Below is a small trained network, with its code and all its weights. Each question gives an input and a class and asks what happens when units are switched off, that is, made to give their printed mean instead of their output.

import numpy as np


def w(rows, s, z=0):
    codes = np.array(rows[::2]) - 128.0
    scale = np.full(codes.shape[1], s)
    scale[-1] = z or s
    return codes * scale


def f(y):
    return y / 2 * (1 + np.tanh(0.7978845608 * (y + 0.044715 * y**3)))


def log_softmax(a):
    a = a - a.max(-1, keepdims=True)
    return a - np.log(np.exp(a).sum(-1, keepdims=True))


def net(x, mask):
    res = np.array(x, float).reshape(1, 5) / 4 @ E
    y = f(res @ A[0][:, :-1].T + A[0][:, -1])
    res = res + np.where(mask, y, B[0][:, -1]) @ B[0][:, :-1]
    return log_softmax(res[-1] @ U[:, :-1].T + U[:, -1])


A, B = {}, {}
E = w([
[223,102,55,98,130,184,218,200,83,9,128],'x0',
[254,208,111,243,229,180,125,111,233,203,69],'x1',
[90,186,98,78,244,136,74,232,221,124,174],'x2',
[163,167,234,112,73,185,60,155,115,75,191],'x3',
[191,77,104,61,190,31,58,172,69,192,232],'x4',
],0.0071)
A[0] = w([
[85,129,224,50,96,100,39,148,98,132,200,104],'N1',
[66,104,215,57,87,101,59,127,97,142,194,251],'N2',
[146,84,127,118,130,39,84,62,86,195,158,97],'N3',
[132,133,107,207,120,133,162,72,142,147,62,37],'N4',
[185,171,134,193,188,118,82,132,198,199,122,70],'N5',
[174,165,146,166,107,254,152,168,138,50,107,107],'N6',
[64,225,205,199,150,149,65,95,234,166,100,220],'N7',
[86,141,55,46,167,119,138,214,175,103,131,170],'N8',
[198,128,119,77,171,98,74,196,119,133,196,166],'N9',
],0.008,0.0028)
B[0] = w([
[247,201,161,94,142,129,92,156,241,121,181,231],'N1',
[222,197,177,8,111,107,128,141,183,78,164,244],'N2',
[60,69,107,74,101,123,156,149,67,115,130,184],'N3',
[140,131,111,156,156,129,96,47,204,162,69,189],'N4',
[86,103,162,87,66,83,192,68,92,79,90,220],'N5',
[103,151,160,58,84,51,182,137,76,62,142,220],'N6',
[226,199,170,170,108,105,226,2,184,90,64,254],'N7',
[133,201,22,169,221,127,103,162,113,202,173,213],'N8',
[114,174,79,113,157,132,90,196,113,135,169,223],'N9',
],0.0084,0.011)
U = w([
[110,109,184,185,131,199,75,172,148,151,135,3],'0',
[73,37,115,167,90,132,118,95,130,195,88,47],'1',
[175,158,105,113,196,132,65,228,160,152,172,76],'2',
[155,155,102,220,170,128,136,95,162,168,98,147],'3',
[155,134,189,101,36,111,158,102,124,67,118,241],'4',
[117,102,184,178,137,181,97,152,131,136,138,17],'5',
[114,109,173,172,133,207,79,148,140,146,142,11],'6',
[39,97,88,93,102,109,144,169,10,118,135,231],'7',
],0.011,0.0039)

Each question gives the input, the list of numbers given to net, and the class t.
The units are the neurons (one row each of A and B). Each row of codes is followed by its name. A weight is (code - 128) times the scale printed after its matrix; where a second scale follows, it is the last column's (A, B and U).
mask holds one flag per neuron, in row order. A switched-off neuron (its flag False) gives its mean, the last column of its row in B, instead of its output. The means were averaged over made-up inputs and are rounded, as every weight is.
A unit's drop is (log p(t) with every unit on - log p(t) with that unit switched off) / (log p(t) with every unit on - log p(t) with every unit switched off).
The circuit of an input: a set's keep is (log p(t) with only the set's units on - log p(t) with every unit switched off) / (log p(t) with every unit on - log p(t) with every unit switched off). Starting from all 9 units, units are removed one at a time, each time the one whose removal leaves the highest keep (on an exact tie, the one counted first), for as long as the keep stays at least 0.8.
circuit, biggest first: the units of the circuit, biggest drop first
most important unit: the unit with the biggest drop
k most important neurons: the k neurons with the biggest drops, biggest first
drop when u is switched off: that unit's drop, to one decimal
input [-5,5,-8,3,-3], class 3: circuit, biggest first : (N4)
input [8,2,3,-3,-6], class 7: circuit, biggest first : (N7, N1)
input [1,6,6,4,3], class 3: circuit, biggest first : (N2, N7)
input [-8,7,4,-2,-4], class 4: 2 most important neurons : (N5, N8)
input [-1,-1,-2,-4,-6], class 3: 3 most important neurons : (N2, N5, N4)
input [7,-1,4,-4,-3], class 2: 2 most important neurons : (N8, N5)
input [1,-2,-2,-4,8], class 2: 3 most important neurons : (N5, N6, N9)
input [0,7,-2,8,7], class 4: 2 most important neurons : (N5, N8)
input [7,-4,2,-6,4], class 2: 3 most important neurons : (N8, N5, N6)
input [-4,-4,-3,5,5], class 2: 2 most important neurons : (N1, N7)
input [6,7,2,-5,-3], class 4: 3 most important neurons : (N6, N5, N9)
input [-3,3,5,1,1], class 3: 3 most important neurons : (N6, N2, N3)
input [0,3,-8,2,3], class 7: 2 most important neurons : (N7, N1)
input [7,-8,-5,-5,7], class 7: most important unit : N3
input [-1,7,3,-2,0], class 4: drop when N2 is switched off : -0.2
input [-6,-3,-6,-5,-8], class 3: drop when N5 is switched off : 0.1
input [0,5,4,7,3], class 4: drop when N5 is switched off : 0.7
